Below are the code and all the weights of a small trained network. Each question names an input and a target symbol and asks about switching units off, where a switched-off unit gives its printed mean instead of its output.

import numpy as np


def w(rows, s, z=0):
    codes = np.array(rows[::2]) - 128.0
    scale = np.full(codes.shape[1], s)
    scale[-1] = z or s
    return codes * scale


def f(y):
    return y / 2 * (1 + np.tanh(0.7978845608 * (y + 0.044715 * y**3)))


def softmax(a):
    e = np.exp(a - a.max(-1, keepdims=True))
    return e / e.sum(-1, keepdims=True)


def log_softmax(a):
    a = a - a.max(-1, keepdims=True)
    return a - np.log(np.exp(a).sum(-1, keepdims=True))


def net(x, mask):
    ids = ['ΔΛΨζθμστω'.index(c) for c in x.split()]
    T = len(ids)
    res = E[ids] + P[:T]
    r = res
    for j in range(3):
        rows = slice(2 * j, 2 * j + 2)
        q, k, v = (r @ M[0][rows].T for M in (Q, K, V))
        z = softmax(np.where(np.tri(T) > 0, q @ k.T / 2**0.5, -1e9)) @ v
        o = O[0][rows]
        res = res + np.where(mask[j], z, o[:, -1]) @ o[:, :-1]
    y = f(res @ A[0][:, :-1].T + A[0][:, -1])
    res = res + np.where(mask[3:7], y, B[0][:, -1]) @ B[0][:, :-1]
    return log_softmax(res[-1] @ U[:, :-1].T + U[:, -1])


Q, K, V, O, A, B = {}, {}, {}, {}, {}, {}
E = w([
[153,78,22,145],'Δ',
[206,119,67,174],'Λ',
[123,164,151,253],'Ψ',
[106,149,59,137],'ζ',
[183,140,174,199],'θ',
[139,169,130,117],'μ',
[110,157,67,128],'σ',
[139,232,123,85],'τ',
[177,213,139,148],'ω',
],0.015)
P = w([
[82,106,244,95],'0',
[155,154,111,236],'1',
[178,107,90,141],'2',
[132,129,85,154],'3',
[161,137,94,153],'4',
[125,127,68,170],'5',
[139,157,89,163],'6',
[127,165,78,171],'7',
[124,158,77,175],'8',
[114,158,64,178],'9',
[127,186,73,173],'10',
],0.011)
Q[0] = w([
[72,158,175,135],'head 0',
[78,86,186,151],'head 0',
[254,130,149,49],'head 1',
[192,203,68,204],'head 1',
[169,226,74,173],'head 2',
[153,27,119,23],'head 2',
],0.0092)
K[0] = w([
[150,85,70,191],'head 0',
[148,129,7,189],'head 0',
[23,178,60,187],'head 1',
[42,86,189,100],'head 1',
[74,9,169,130],'head 2',
[142,154,107,165],'head 2',
],0.012)
V[0] = w([
[105,51,5,168],'head 0',
[96,62,158,103],'head 0',
[143,148,189,78],'head 1',
[57,196,104,153],'head 1',
[31,83,142,35],'head 2',
[165,48,111,95],'head 2',
],0.016)
O[0] = w([
[183,112,118,172,2],'head 0',
[86,189,40,174,71],'head 0',
[100,124,174,7,174],'head 1',
[60,35,94,181,128],'head 1',
[146,42,45,109,25],'head 2',
[205,139,89,126,95],'head 2',
],0.012,0.0082)
A[0] = w([
[53,94,129,21,250],'neuron 0',
[215,162,34,117,123],'neuron 1',
[177,13,255,108,226],'neuron 2',
[73,146,117,199,80],'neuron 3',
],0.0082,0.0026)
B[0] = w([
[166,80,121,122,255],'neuron 0',
[106,100,255,64,158],'neuron 1',
[75,141,68,51,191],'neuron 2',
[140,160,134,75,147],'neuron 3',
],0.0096,0.0097)
U = w([
[194,220,88,174,202],'Δ',
[158,253,36,72,167],'Λ',
[9,142,162,246,80],'Ψ',
[112,148,32,178,241],'ζ',
[91,178,125,129,80],'θ',
[192,109,125,133,71],'μ',
[113,130,47,194,255],'σ',
[170,165,18,68,74],'τ',
[97,122,123,115,2],'ω',
],0.0047,0.0039)

Each question gives the input, a string of symbols that net reads in full, and the target symbol t.
The units are the heads (2 rows each of Q, K, V and O) and the neurons (one row each of A and B). Each row of codes is followed by its name. A weight is (code - 128) times the scale printed after its matrix; where a second scale follows, it is the last column's (O, A, B and U).
mask holds one flag per unit, heads first, then neurons. A switched-off unit (its flag False) gives its mean, the last column of its rows in O or B, instead of its output. The means were averaged over made-up inputs and are rounded, as every weight is.
A unit's drop is (log p(t) with every unit on - log p(t) with that unit switched off) / (log p(t) with every unit on - log p(t) with every unit switched off).
The circuit of an input: a set's keep is (log p(t) with only the set's units on - log p(t) with every unit switched off) / (log p(t) with every unit on - log p(t) with every unit switched off). Starting from all 7 units, units are removed one at a time, each time the one whose removal leaves the highest keep (on an exact tie, the one counted first), for as long as the keep stays at least 0.8.
units of the circuit, in order: the units of the circuit, biggest drop first
most important unit: the unit with the biggest drop
k most important neurons: the k neurons with the biggest drops, biggest first
which heads matter: for each layer, one digit per head in row order, 1 if its drop is at least 0.15 and else 0, layers parted by /
drop of u: that unit's drop, to one decimal
input Δ ω Λ Λ Δ ζ θ, target μ: units of the circuit, in order => head 2; head 0
input Λ Λ Δ ζ μ, target Δ: units of the circuit, in order => head 1; head 2; head 0
input Ψ Δ ζ σ Λ σ μ, target Ψ: 2 most important neurons => neuron 0; neuron 2
input Λ Δ Λ, target Δ: which heads matter => 011
input Ψ Λ Λ τ σ ω, target Ψ: units of the circuit, in order => head 2; head 1
input Λ Ψ Λ Λ Δ Ψ, target Δ: units of the circuit, in order => head 1; head 0
input θ ζ τ ζ Λ Ψ, target Λ: 3 most important neurons => neuron 2; neuron 0; neuron 1
input Δ ζ Δ θ σ Λ Λ Λ σ Δ σ, target μ: units of the circuit, in order => neuron 1; head 2; head 0
input Δ Λ Λ τ ω μ ζ τ ζ σ Λ, target μ: units of the circuit, in order => head 2; neuron 1; head 0
input θ Λ ζ μ τ μ θ Λ θ, target Λ: which heads matter => 110
input θ Λ Λ Λ θ Δ, target Λ: which heads matter => 111
input Ψ Λ τ σ σ ω μ θ Δ τ Λ, target Ψ: which heads matter => 011
input θ θ Δ θ σ θ, target Λ: which heads matter => 010
input Λ Λ θ μ Ψ θ μ μ Λ Δ ζ, target Δ: which heads matter => 111
input Ψ Ψ ω σ θ θ ζ, target Ψ: most important unit => head 2
input ω Ψ τ, target Ψ: drop of head 1 => 0.4
input Λ Λ θ σ Λ Λ τ Λ θ Δ Δ, target Δ: drop of neuron 1 => 0.0
input Λ ζ τ Λ μ Λ ζ Ψ, target Δ: drop of neuron 2 => -0.2
